(in the rows, 100 means zero)
Each row of numbers stands for one object and depends on some of the facts below. Use the named rows to name the rest.

There are 4 kinds of fact about the objects: drubron, stuza, moklu, plubir.
magror drubron:683 stuza:c plubir:296
fozegan drubron:823 stuza:a plubir:296
tubro drubron:683 stuza:a moklu:refem plubir:296
fatom drubron:683 stuza:a plubir:28
drerim drubron:823 stuza:b plubir:296
briflos drubron:683 stuza:b plubir:28
vika drubron:922 stuza:b plubir:28
flufo drubron:683 stuza:c moklu:boskabro plubir:28
deste drubron:683 stuza:b plubir:28
tolal drubron:823 stuza:a plubir:296
dripek drubron:823 stuza:b plubir:28
vabror drubron:823 stuza:c plubir:296
klabozi drubron:922 stuza:a plubir:296
mastekle drubron:823 stuza:a moklu:radrar, deste plubir:28
kezeli drubron:823 stuza:b plubir:28
plodro drubron:823 stuza:a plubir:296
surefle drubron:922 stuza:a moklu:refem, vefla plubir:28
sotren drubron:823 stuza:c moklu:piplefam plubir:28
nepu drubron:683 stuza:a moklu:kanik, totir, panom, bredrilu plubir:28
trifloger drubron:823 stuza:a moklu:flaskuvak, trifli, viplas plubir:28
bufel drubron:823 stuza:a plubir:296
fluplo drubron:922 stuza:b plubir:28
gutuk drubron:922 stuza:c plubir:28
puplas drubron:823 stuza:c plubir:28
nenuk drubron:823 stuza:c plubir:296
nuli drubron:922 stuza:a plubir:28
diso drubron:823 stuza:b plubir:296
trirar drubron:922 stuza:c moklu:fluplo, plodro, panom plubir:28
veti drubron:823 stuza:b moklu:dedriflok, dripek, rugru, vika plubir:28
klegus drubron:683 stuza:a plubir:28
viplas drubron:683 stuza:a plubir:296
trifli drubron:922 stuza:a plubir:28
trokes drubron:823 stuza:a moklu:radrar, fozegan plubir:296
lofle drubron:823 stuza:a moklu:vabror, dripek plubir:28
sutrul drubron:823 stuza:c plubir:28
panom drubron:683 stuza:b plubir:28
piplefam drubron:823 stuza:a plubir:28
vefla drubron:823 stuza:c plubir:28
stasker drubron:823 stuza:b moklu:kabrik, briflos plubir:296
zoflo drubron:683 stuza:a moklu:tolal, vibak, bina plubir:28
boskabro drubron:823 stuza:a plubir:28
radrar drubron:683 stuza:a plubir:296
stabek drubron:683 stuza:c plubir:28
kanik drubron:922 stuza:a plubir:28
riklu drubron:683 stuza:b plubir:28
dedriflok drubron:922 stuza:a plubir:28
kugrok drubron:823 stuza:c moklu:nestem, vibak, sutrul plubir:28
totir drubron:922 stuza:c plubir:296
tefe drubron:922 stuza:b plubir:28
flaskuvak drubron:823 stuza:a plubir:296
vibak drubron:823 stuza:a plubir:28
stebes drubron:922 stuza:a plubir:296
drofligi drubron:922 stuza:a plubir:28
kuzor drubron:922 stuza:a moklu:todo, boskabro, trifli, puplas, dripek plubir:296
drebrin drubron:922 stuza:c moklu:vabror, gredes, stebes plubir:28
futrel drubron:823 stuza:b moklu:fluplo, klegus, deste, vika plubir:28
grulur drubron:922 stuza:a plubir:296
todo drubron:823 stuza:b plubir:28
rugru drubron:922 stuza:a plubir:296
fastel drubron:823 stuza:a plubir:28
fedro drubron:823 stuza:a moklu:dedriflok, segri, drerim, bina plubir:28
bredrilu drubron:823 stuza:a plubir:28
vuklis drubron:823 stuza:b moklu:gutuk, panom plubir:28
pokler drubron:823 stuza:a moklu:kabrik, bredrilu, grulur plubir:28
skugepos drubron:823 stuza:a moklu:segri plubir:28
gredes drubron:823 stuza:b plubir:296
fusogok drubron:823 stuza:a moklu:tolal, drofligi plubir:296
kabrik drubron:823 stuza:b plubir:28
kopur drubron:922 stuza:c moklu:gredes, tolal, fozegan plubir:28
brobar drubron:922 stuza:c plubir:296
zabroror drubron:683 stuza:b moklu:bredrilu, drofligi plubir:296
refem drubron:823 stuza:a plubir:296
gufak drubron:823 stuza:a moklu:dedriflok, kanik, plodro, refem, dripek, drofligi plubir:28
trarumel drubron:823 stuza:c moklu:briflos plubir:296
segri drubron:683 stuza:c plubir:296
bina drubron:823 stuza:b plubir:296
brubu drubron:823 stuza:c moklu:dedriflok, fatom, vibak plubir:296
flikun drubron:922 stuza:a moklu:gutuk, klabozi plubir:296
nestem drubron:683 stuza:a plubir:28

Known rows:
rugru: 107, 90, 96, 73, 86, 40, 118
totir: 74, 103, 91, 89, 90, 62, 73
nepu: 120, 133, 105, 153, 110, 160, 93
panom: 120, 113, 99, 108, 92, 126, 83
nestem: 116, 81, 103, 87, 82, 105, 121
magror: 65, 85, 92, 84, 91, 56, 81
trokes: 103, 125, 100, 107, 112, 74, 108
fastel: 112, 118, 107, 97, 89, 116, 116
todo: 113, 104, 102, 86, 93, 111, 96
brobar: 70, 89, 91, 84, 92, 57, 77
vabror: 61, 103, 95, 83, 100, 63, 84
kezeli: 110, 111, 102, 89, 91, 112, 96
gufak: 103, 84, 108, 133, 130, 149, 119
refem: 99, 110, 100, 87, 101, 52, 116
dedriflok: 113, 55, 104, 88, 95, 105, 127
brubu: 51, 62, 95, 99, 128, 77, 91
gutuk: 85, 102, 98, 113, 93, 137, 71
flikun: 113, 123, 97, 114, 104, 74, 100
tolal: 101, 113, 100, 87, 99, 52, 119
fusogok: 98, 115, 99, 118, 125, 83, 111
klegus: 115, 87, 103, 90, 82, 109, 118
futrel: 111, 109, 104, 117, 113, 138, 91
vika: 118, 72, 99, 81, 91, 104, 97
deste: 115, 81, 99, 88, 88, 107, 97
stasker: 111, 168, 96, 131, 116, 96, 69
riklu: 115, 75, 98, 81, 86, 106, 97
pokler: 119, 170, 107, 155, 113, 165, 92

Name these rows:
A row may be one of the objects named above.
72, 105, 103, 126, 114, 150, 75 : sotren
120, 134, 104, 152, 109, 160, 94 : nepu
119, 171, 108, 156, 113, 166, 92 : pokler
102, 55, 103, 103, 125, 126, 106 : veti
63, 67, 91, 73, 95, 55, 86 : segri
73, 57, 99, 123, 119, 148, 81 : kopur
111, 55, 102, 86, 96, 103, 127 : dedriflok
106, 90, 106, 92, 96, 110, 124 : vibak
63, 118, 94, 86, 97, 65, 77 : nenuk
113, 124, 96, 114, 104, 76, 101 : flikun
121, 89, 98, 95, 89, 113, 90 : fluplo
75, 60, 98, 128, 119, 147, 80 : kopur
82, 107, 99, 145, 115, 165, 61 : trirar
104, 82, 108, 116, 120, 133, 123 : lofle
104, 69, 97, 94, 111, 58, 118 : kuzor
116, 155, 103, 146, 116, 160, 73 : vuklis
112, 114, 96, 84, 85, 47, 110 : grulur
66, 85, 92, 80, 91, 57, 81 : magror
110, 107, 103, 117, 114, 137, 89 : futrel
108, 111, 108, 113, 105, 132, 115 : trifloger
120, 92, 103, 109, 94, 125, 110 : drofligi
108, 95, 108, 114, 113, 133, 118 : skugepos
100, 41, 103, 108, 115, 125, 127 : zoflo
107, 94, 108, 115, 114, 131, 120 : skugepos
67, 153, 95, 135, 118, 108, 61 : trarumel
106, 81, 103, 83, 102, 112, 103 : dripek
67, 77, 102, 116, 120, 142, 87 : kugrok
98, 72, 97, 100, 115, 68, 116 : tubro
101, 67, 108, 109, 119, 126, 129 : fedro
112, 120, 107, 126, 111, 143, 111 : mastekle
110, 109, 95, 79, 85, 46, 110 : klabozi
107, 118, 92, 123, 120, 88, 78 : zabroror
122, 94, 103, 109, 94, 124, 113 : drofligi
74, 76, 99, 96, 92, 121, 83 : stabek
101, 135, 99, 85, 94, 54, 112 : plodro
108, 91, 107, 91, 96, 112, 124 : vibak
102, 41, 105, 108, 116, 123, 126 : zoflo
103, 119, 94, 72, 94, 47, 93 : diso
117, 154, 106, 124, 95, 137, 102 : bredrilu
51, 61, 96, 97, 128, 75, 91 : brubu

Now the same objects, written a new way:
Some rows with their names:
klegus: 92, 111, 86, 109, 114, 99, 105, 93, 101, 129, 103, 92, 133, 124, 116, 84, 110, 114, 141, 92, 95
futrel: 97, 117, 92, 111, 112, 89, 106, 105, 103, 118, 102, 94, 121, 121, 117, 84, 96, 114, 94, 101, 92
vika: 87, 110, 89, 107, 109, 90, 107, 104, 98, 117, 106, 87, 122, 120, 117, 84, 99, 96, 101, 94, 93
diso: 93, 120, 86, 101, 112, 95, 106, 104, 105, 120, 104, 85, 109, 133, 115, 81, 97, 91, 93, 78, 93
tefe: 91, 108, 89, 111, 109, 90, 110, 105, 97, 124, 106, 86, 111, 121, 115, 101, 95, 99, 92, 90, 96
rugru: 92, 113, 84, 104, 108, 97, 117, 93, 99, 123, 101, 87, 117, 134, 117, 81, 95, 92, 97, 83, 102
skugepos: 92, 112, 101, 138, 109, 90, 106, 106, 101, 119, 103, 94, 125, 126, 116, 81, 95, 117, 94, 82, 107
surefle: 105, 118, 104, 113, 113, 92, 122, 94, 98, 124, 103, 90, 123, 124, 117, 83, 101, 113, 95, 89, 125
refem: 94, 121, 90, 102, 124, 90, 116, 96, 105, 127, 101, 87, 114, 121, 116, 81, 100, 92, 95, 81, 109
vefla: 93, 109, 94, 124, 132, 90, 138, 119, 100, 130, 102, 87, 123, 121, 116, 96, 127, 92, 96, 85, 137
plodro: 93, 116, 89, 101, 114, 96, 107, 94, 109, 119, 98, 87, 114, 135, 118, 81, 95, 92, 101, 80, 97
trarumel: 95, 126, 84, 104, 108, 102, 115, 95, 103, 156, 102, 87, 110, 126, 130, 99, 98, 93, 94, 93, 113
briflos: 88, 110, 89, 114, 109, 102, 122, 97, 101, 159, 102, 84, 109, 123, 117, 96, 113, 92, 125, 118, 102
flufo: 112, 112, 90, 128, 117, 93, 106, 95, 98, 120, 99, 89, 111, 121, 117, 89, 96, 121, 96, 88, 126
radrar: 90, 139, 85, 101, 113, 115, 107, 96, 109, 134, 102, 86, 127, 119, 117, 84, 97, 92, 131, 81, 94
trokes: 99, 146, 86, 100, 108, 98, 107, 96, 112, 118, 99, 85, 120, 126, 117, 83, 98, 94, 91, 81, 95
fedro: 97, 116, 100, 130, 109, 90, 108, 99, 102, 119, 100, 90, 119, 125, 116, 81, 94, 121, 95, 86, 103
bina: 89, 115, 87, 100, 117, 94, 110, 100, 102, 118, 103, 85, 109, 133, 116, 81, 96, 92, 94, 80, 95
magror: 95, 124, 87, 102, 124, 109, 124, 95, 100, 133, 100, 83, 110, 122, 113, 89, 98, 93, 91, 80, 105
trifloger: 123, 120, 107, 118, 109, 90, 107, 97, 98, 118, 101, 88, 108, 121, 116, 83, 96, 103, 93, 79, 104
kezeli: 94, 109, 87, 117, 113, 87, 107, 109, 101, 119, 102, 86, 109, 123, 118, 92, 100, 96, 93, 93, 95
sutrul: 90, 107, 86, 117, 124, 90, 132, 104, 101, 118, 100, 89, 110, 123, 115, 86, 108, 116, 104, 92, 105
fastel: 97, 110, 90, 114, 111, 91, 107, 104, 108, 128, 101, 88, 109, 118, 116, 83, 100, 110, 96, 84, 100
bredrilu: 93, 110, 96, 109, 112, 90, 108, 94, 113, 118, 102, 91, 112, 128, 123, 80, 95, 102, 128, 92, 96
riklu: 95, 114, 82, 119, 119, 94, 108, 95, 100, 126, 102, 85, 110, 122, 118, 91, 105, 98, 102, 95, 96
brobar: 88, 114, 85, 103, 111, 94, 125, 107, 99, 127, 104, 88, 111, 123, 119, 93, 99, 93, 94, 82, 104
stebes: 90, 113, 86, 102, 112, 90, 124, 94, 100, 126, 101, 86, 133, 127, 117, 81, 104, 90, 94, 81, 101

Name these rows:
Some rows may be objects named above.
112, 139, 91, 103, 127, 98, 118, 95, 98, 126, 103, 85, 119, 129, 117, 81, 96, 94, 93, 82, 117 : tubro
93, 114, 89, 104, 110, 93, 126, 104, 101, 127, 103, 87, 110, 123, 117, 92, 96, 93, 96, 81, 104 : brobar
104, 130, 83, 105, 120, 106, 110, 96, 101, 118, 105, 87, 108, 141, 115, 78, 98, 94, 99, 84, 93 : zabroror
105, 112, 100, 108, 109, 88, 106, 95, 110, 119, 102, 98, 111, 137, 123, 81, 96, 117, 114, 97, 96 : pokler
95, 148, 85, 100, 107, 100, 105, 95, 111, 118, 99, 86, 120, 127, 121, 80, 98, 92, 90, 81, 93 : trokes
98, 132, 85, 101, 110, 93, 104, 94, 108, 117, 101, 86, 115, 140, 117, 81, 97, 96, 94, 81, 96 : fusogok
91, 112, 103, 139, 110, 90, 107, 107, 103, 118, 102, 92, 124, 124, 116, 79, 98, 120, 97, 82, 109 : skugepos
100, 134, 83, 101, 110, 93, 102, 95, 108, 116, 99, 88, 115, 139, 116, 84, 98, 97, 94, 80, 91 : fusogok
89, 113, 87, 102, 120, 94, 117, 104, 100, 118, 103, 83, 126, 119, 119, 78, 107, 91, 93, 79, 107 : vabror
96, 107, 88, 110, 110, 89, 111, 99, 102, 117, 101, 98, 120, 122, 114, 100, 93, 129, 92, 90, 110 : trirar
92, 111, 87, 122, 122, 92, 119, 98, 99, 128, 101, 91, 114, 122, 114, 102, 114, 117, 98, 85, 107 : stabek
92, 124, 89, 102, 122, 108, 123, 95, 98, 135, 102, 84, 110, 126, 113, 85, 96, 94, 93, 80, 106 : magror
97, 127, 87, 105, 107, 99, 109, 95, 100, 136, 102, 86, 111, 143, 123, 83, 98, 92, 96, 99, 96 : stasker
92, 109, 94, 109, 110, 90, 114, 95, 104, 130, 105, 87, 107, 123, 123, 92, 97, 91, 115, 107, 90 : kabrik
91, 115, 88, 119, 121, 89, 116, 101, 95, 116, 100, 85, 112, 121, 115, 90, 99, 132, 95, 96, 106 : kugrok
95, 128, 87, 99, 116, 95, 110, 98, 98, 117, 101, 85, 112, 126, 115, 82, 95, 104, 97, 80, 106 : brubu
99, 126, 87, 110, 111, 88, 109, 102, 110, 122, 101, 96, 126, 124, 116, 80, 98, 120, 99, 90, 93 : mastekle
98, 128, 90, 107, 110, 89, 108, 101, 114, 117, 102, 93, 126, 122, 112, 79, 96, 118, 100, 90, 93 : mastekle
89, 113, 86, 98, 117, 95, 131, 97, 96, 119, 103, 88, 111, 130, 128, 85, 96, 90, 93, 81, 100 : totir
97, 112, 86, 122, 113, 89, 108, 113, 98, 119, 101, 92, 109, 122, 112, 102, 99, 120, 94, 84, 108 : sotren
95, 126, 87, 101, 118, 93, 113, 100, 99, 116, 101, 86, 109, 127, 116, 82, 95, 105, 96, 80, 107 : brubu
93, 111, 89, 112, 114, 90, 111, 103, 100, 126, 100, 91, 109, 125, 121, 118, 109, 105, 110, 98, 112 : gutuk

Now the same objects, written a new way:
Some objects and their rows:
piplefam: 99, 86, 102, 91, 107, 92, 122, 123, 94, 93, 85, 85
zabroror: 91, 123, 99, 101, 109, 109, 113, 90, 103, 107, 126, 126
veti: 114, 117, 97, 116, 105, 110, 89, 96, 94, 98, 115, 117
zoflo: 116, 110, 99, 98, 95, 110, 90, 79, 91, 91, 115, 117
vefla: 107, 86, 106, 97, 109, 98, 80, 109, 106, 103, 100, 99
kuzor: 99, 119, 89, 116, 92, 106, 136, 89, 112, 91, 117, 77
drerim: 100, 106, 93, 119, 84, 92, 56, 93, 97, 114, 104, 95
nenuk: 96, 107, 99, 110, 106, 92, 116, 104, 121, 104, 121, 66
totir: 94, 97, 107, 93, 105, 100, 114, 96, 124, 110, 105, 103
fusogok: 114, 126, 99, 117, 93, 100, 105, 95, 112, 93, 129, 102
fedro: 122, 117, 98, 108, 101, 108, 98, 94, 97, 86, 117, 116
tolal: 107, 103, 97, 115, 77, 84, 61, 94, 94, 102, 102, 89
futrel: 111, 116, 100, 109, 112, 112, 101, 102, 102, 94, 113, 128
surefle: 108, 112, 103, 95, 106, 114, 138, 96, 102, 87, 100, 126
nestem: 102, 88, 99, 89, 87, 100, 71, 86, 79, 99, 92, 106
drebrin: 108, 103, 99, 106, 106, 119, 97, 83, 113, 97, 117, 110
kezeli: 97, 94, 99, 99, 116, 101, 102, 109, 96, 103, 89, 102
bufel: 97, 110, 97, 109, 95, 88, 128, 108, 110, 94, 108, 70
stasker: 94, 126, 105, 107, 121, 102, 149, 110, 116, 102, 121, 109
briflos: 83, 85, 106, 70, 116, 100, 120, 109, 85, 110, 75, 119
drofligi: 103, 87, 108, 85, 92, 101, 89, 101, 94, 100, 69, 114
mastekle: 120, 109, 102, 106, 102, 104, 111, 104, 100, 84, 113, 109
vibak: 114, 87, 100, 101, 84, 92, 47, 106, 78, 99, 83, 98
nuli: 95, 92, 103, 87, 104, 107, 131, 103, 98, 94, 79, 108
segri: 93, 92, 97, 103, 81, 94, 47, 76, 103, 119, 112, 85
pokler: 112, 111, 109, 92, 123, 108, 158, 120, 109, 83, 106, 129
sutrul: 113, 89, 102, 104, 99, 98, 58, 99, 100, 103, 104, 103

Which object is each row?
A row may be one of the objects named above.
86, 100, 100, 103, 106, 103, 118, 93, 119, 112, 112, 89 : brobar
108, 115, 108, 82, 114, 115, 148, 99, 99, 84, 112, 135 : nepu
102, 95, 103, 97, 120, 103, 123, 107, 113, 96, 113, 90 : sotren
110, 112, 103, 95, 103, 113, 131, 95, 102, 87, 99, 128 : surefle
92, 88, 109, 85, 119, 96, 115, 128, 94, 105, 76, 122 : kabrik
91, 124, 101, 100, 107, 106, 114, 88, 105, 109, 120, 124 : zabroror
86, 104, 101, 102, 103, 101, 120, 90, 124, 106, 111, 86 : brobar
97, 96, 96, 116, 84, 88, 55, 94, 108, 113, 113, 63 : vabror
123, 112, 98, 97, 91, 115, 89, 78, 87, 91, 118, 126 : zoflo
95, 98, 95, 95, 77, 91, 76, 89, 92, 107, 99, 87 : radrar
107, 107, 108, 92, 120, 120, 130, 92, 118, 97, 111, 132 : trirar
116, 110, 99, 99, 99, 112, 89, 81, 87, 88, 118, 128 : zoflo
103, 85, 111, 84, 104, 91, 113, 124, 92, 95, 82, 113 : bredrilu
107, 111, 106, 97, 125, 108, 130, 114, 106, 95, 108, 140 : vuklis
97, 115, 98, 99, 93, 99, 115, 89, 100, 98, 116, 100 : tubro
93, 120, 104, 101, 103, 104, 163, 102, 118, 91, 111, 116 : flikun

